Below are the code and all the weights of a small trained network. Each question names an input and a target symbol and asks about switching units off, where a switched-off unit gives its printed mean instead of its output.

import numpy as np


def w(rows, s, z=0):
    codes = np.array(rows[::2]) - 128.0
    scale = np.full(codes.shape[1], s)
    scale[-1] = z or s
    return codes * scale


def norm(h):
    return h / np.sqrt((h * h).mean(-1, keepdims=True) + 1e-5)


def f(y):
    return y / 2 * (1 + np.tanh(0.7978845608 * (y + 0.044715 * y**3)))


def softmax(a):
    e = np.exp(a - a.max(-1, keepdims=True))
    return e / e.sum(-1, keepdims=True)


def log_softmax(a):
    a = a - a.max(-1, keepdims=True)
    return a - np.log(np.exp(a).sum(-1, keepdims=True))


def net(x, mask):
    ids = ['αγμξπω'.index(c) for c in x.split()]
    T = len(ids)
    res = E[ids] + P[:T]
    u = 0
    for l in range(2):
        r = norm(res)
        for j in range(2):
            rows = slice(2 * j, 2 * j + 2)
            q, k, v = (r @ M[l][rows].T for M in (Q, K, V))
            z = softmax(np.where(np.tri(T) > 0, q @ k.T / 2**0.5, -1e9)) @ v
            o = O[l][rows]
            res = res + np.where(mask[u + j], z, o[:, -1]) @ o[:, :-1]
        u += 2
        y = f(norm(res) @ A[l][:, :-1].T + A[l][:, -1])
        res = res + np.where(mask[u : u + 4], y, B[l][:, -1]) @ B[l][:, :-1]
        u += 4
    return log_softmax(norm(res)[-1] @ U[:, :-1].T + U[:, -1])


Q, K, V, O, A, B = {}, {}, {}, {}, {}, {}
E = w([
[23,132,144,170,113],'α',
[135,195,149,150,208],'γ',
[169,55,219,214,113],'μ',
[107,24,251,116,103],'ξ',
[99,51,201,59,52],'π',
[68,177,50,146,167],'ω',
],0.016)
P = w([
[159,91,1,54,147],'0',
[107,127,109,109,239],'1',
[135,116,74,74,204],'2',
[181,186,134,94,65],'3',
[136,148,157,71,170],'4',
[86,137,111,98,132],'5',
[147,200,160,97,8],'6',
[120,158,163,73,121],'7',
[62,159,121,132,97],'8',
[131,183,172,94,44],'9',
[110,183,163,101,50],'10',
[96,149,163,104,87],'11',
[95,166,165,92,69],'12',
],0.0099)
Q[0] = w([
[215,18,62,78,237],'0.h0',
[48,61,95,183,106],'0.h0',
[92,133,250,145,177],'0.h1',
[90,201,213,1,38],'0.h1',
],0.009)
K[0] = w([
[196,80,51,103,124],'0.h0',
[119,182,92,146,4],'0.h0',
[146,46,193,152,67],'0.h1',
[127,134,171,158,114],'0.h1',
],0.012)
V[0] = w([
[104,109,174,3,78],'0.h0',
[84,254,45,5,106],'0.h0',
[137,57,115,41,163],'0.h1',
[233,13,120,190,172],'0.h1',
],0.0088)
O[0] = w([
[176,117,92,194,218,253],'0.h0',
[238,200,179,61,108,202],'0.h0',
[212,127,76,93,85,234],'0.h1',
[48,203,254,156,32,197],'0.h1',
],0.0078,0.0025)
A[0] = w([
[154,118,86,87,114,240],'0.n0',
[83,248,146,143,106,171],'0.n1',
[127,15,177,197,91,177],'0.n2',
[108,104,91,120,122,255],'0.n3',
],0.011,0.0009)
B[0] = w([
[59,149,197,162,134,165],'0.n0',
[140,81,120,73,248,211],'0.n1',
[132,137,93,119,79,253],'0.n2',
[54,152,145,105,98,143],'0.n3',
],0.016,0.0065)
Q[1] = w([
[110,22,88,203,110],'1.h0',
[7,113,152,15,103],'1.h0',
[74,98,141,106,65],'1.h1',
[253,43,134,229,35],'1.h1',
],0.0062)
K[1] = w([
[136,45,135,17,89],'1.h0',
[40,78,87,79,171],'1.h0',
[2,145,129,125,102],'1.h1',
[160,114,84,97,183],'1.h1',
],0.0098)
V[1] = w([
[114,94,233,115,171],'1.h0',
[184,162,175,203,82],'1.h0',
[198,166,129,201,129],'1.h1',
[142,241,88,254,210],'1.h1',
],0.0059)
O[1] = w([
[107,1,172,87,129,128],'1.h0',
[105,172,81,137,243,18],'1.h0',
[60,142,219,126,146,57],'1.h1',
[96,127,158,68,27,3],'1.h1',
],0.0094,0.0043)
A[1] = w([
[78,103,13,210,152,7],'1.n0',
[103,221,2,114,182,114],'1.n1',
[74,1,56,19,157,59],'1.n2',
[208,234,243,136,164,27],'1.n3',
],0.0056,0.0019)
B[1] = w([
[103,144,137,54,44,176],'1.n0',
[120,107,159,42,23,254],'1.n1',
[76,147,172,159,164,174],'1.n2',
[55,254,118,138,11,132],'1.n3',
],0.0092,0.0035)
U = w([
[164,229,240,132,86,160],'α',
[174,67,149,105,107,12],'γ',
[125,116,234,153,162,188],'μ',
[222,51,119,149,171,252],'ξ',
[136,54,86,147,90,105],'π',
[2,141,217,205,97,90],'ω',
],0.0091,0.004)

Each question gives the input, a string of symbols that net reads in full, and the target symbol t.
The units are the heads (2 rows each of Q, K, V and O) and the neurons (one row each of A and B). Each row of codes is followed by its name. A weight is (code - 128) times the scale printed after its matrix; where a second scale follows, it is the last column's (O, A, B and U).
mask holds one flag per unit, layer by layer, with each layer's heads first. A switched-off unit (its flag False) gives its mean, the last column of its rows in O or B, instead of its output. The means were averaged over made-up inputs and are rounded, as every weight is.
A unit's drop is (log p(t) with every unit on - log p(t) with that unit switched off) / (log p(t) with every unit on - log p(t) with every unit switched off).
The circuit of an input: a set's keep is (log p(t) with only the set's units on - log p(t) with every unit switched off) / (log p(t) with every unit on - log p(t) with every unit switched off). Starting from all 12 units, units are removed one at a time, each time the one whose removal leaves the highest keep (on an exact tie, the one counted first), for as long as the keep stays at least 0.8.
circuit, biggest first: the units of the circuit, biggest drop first
top k neurons: the k neurons with the biggest drops, biggest first
which heads matter: for each layer, one digit per head in row order, 1 if its drop is at least 0.15 and else 0, layers parted by /
drop of u: that unit's drop, to one decimal
input α α π ξ π μ π ξ ξ μ ξ, target π: top 2 neurons -> [0.n2, 0.n0]
input ω γ ω, target α: circuit, biggest first -> [0.h0, 0.h1, 0.n0, 0.n1]
input μ π ω ω α, target μ: circuit, biggest first -> [0.n1, 0.h1]
input μ π ξ π, target π: circuit, biggest first -> [0.h0, 0.n2]
input ξ γ π π π, target ξ: circuit, biggest first -> [1.h1, 1.n1]
input μ γ π ω α μ ω μ ξ, target α: circuit, biggest first -> [0.h0, 0.h1]
input ω γ ω γ ω ω ω μ ω, target α: circuit, biggest first -> [0.h0]
input ξ ω ξ, target π: circuit, biggest first -> [0.h0, 0.n2]
input ω ξ ξ ξ ω μ μ ω, target ω: top 3 neurons -> [0.n3, 0.n1, 0.n2]
input π π ξ ω μ α ω π μ, target α: which heads matter -> 11 / 10
input ξ ω μ, target π: circuit, biggest first -> [0.h0, 0.n2]
input γ μ μ ω, target ω: which heads matter -> 10 / 00
input μ α ξ ξ α ω μ μ ξ ξ α α, target ξ: top 2 neurons -> [0.n1, 0.n0]
input ω μ π, target α: top neuron -> [1.n3]
input μ γ γ μ γ ω ξ α π ω ω, target ξ: which heads matter -> 10 / 01
input μ π π, target ω: which heads matter -> 10 / 00
input π π ω π π π, target ξ: which heads matter -> 11 / 01
input ω α γ, target α: which heads matter -> 01 / 00
input ω ξ π ω μ ω μ μ π, target ω: which heads matter -> 11 / 00
input ω ω ξ ξ μ μ μ μ π μ π μ, target ω: top neuron -> [0.n1]
input μ α γ α, target μ: top 3 neurons -> [0.n1, 1.n2, 0.n2]
input γ ω ξ ξ ω μ, target π: drop of 0.n2 -> 0.6
input ξ ω ω π μ μ ξ γ ξ γ, target μ: drop of 0.n1 -> 0.9
input γ μ ξ μ, target ω: drop of 0.h0 -> 0.4
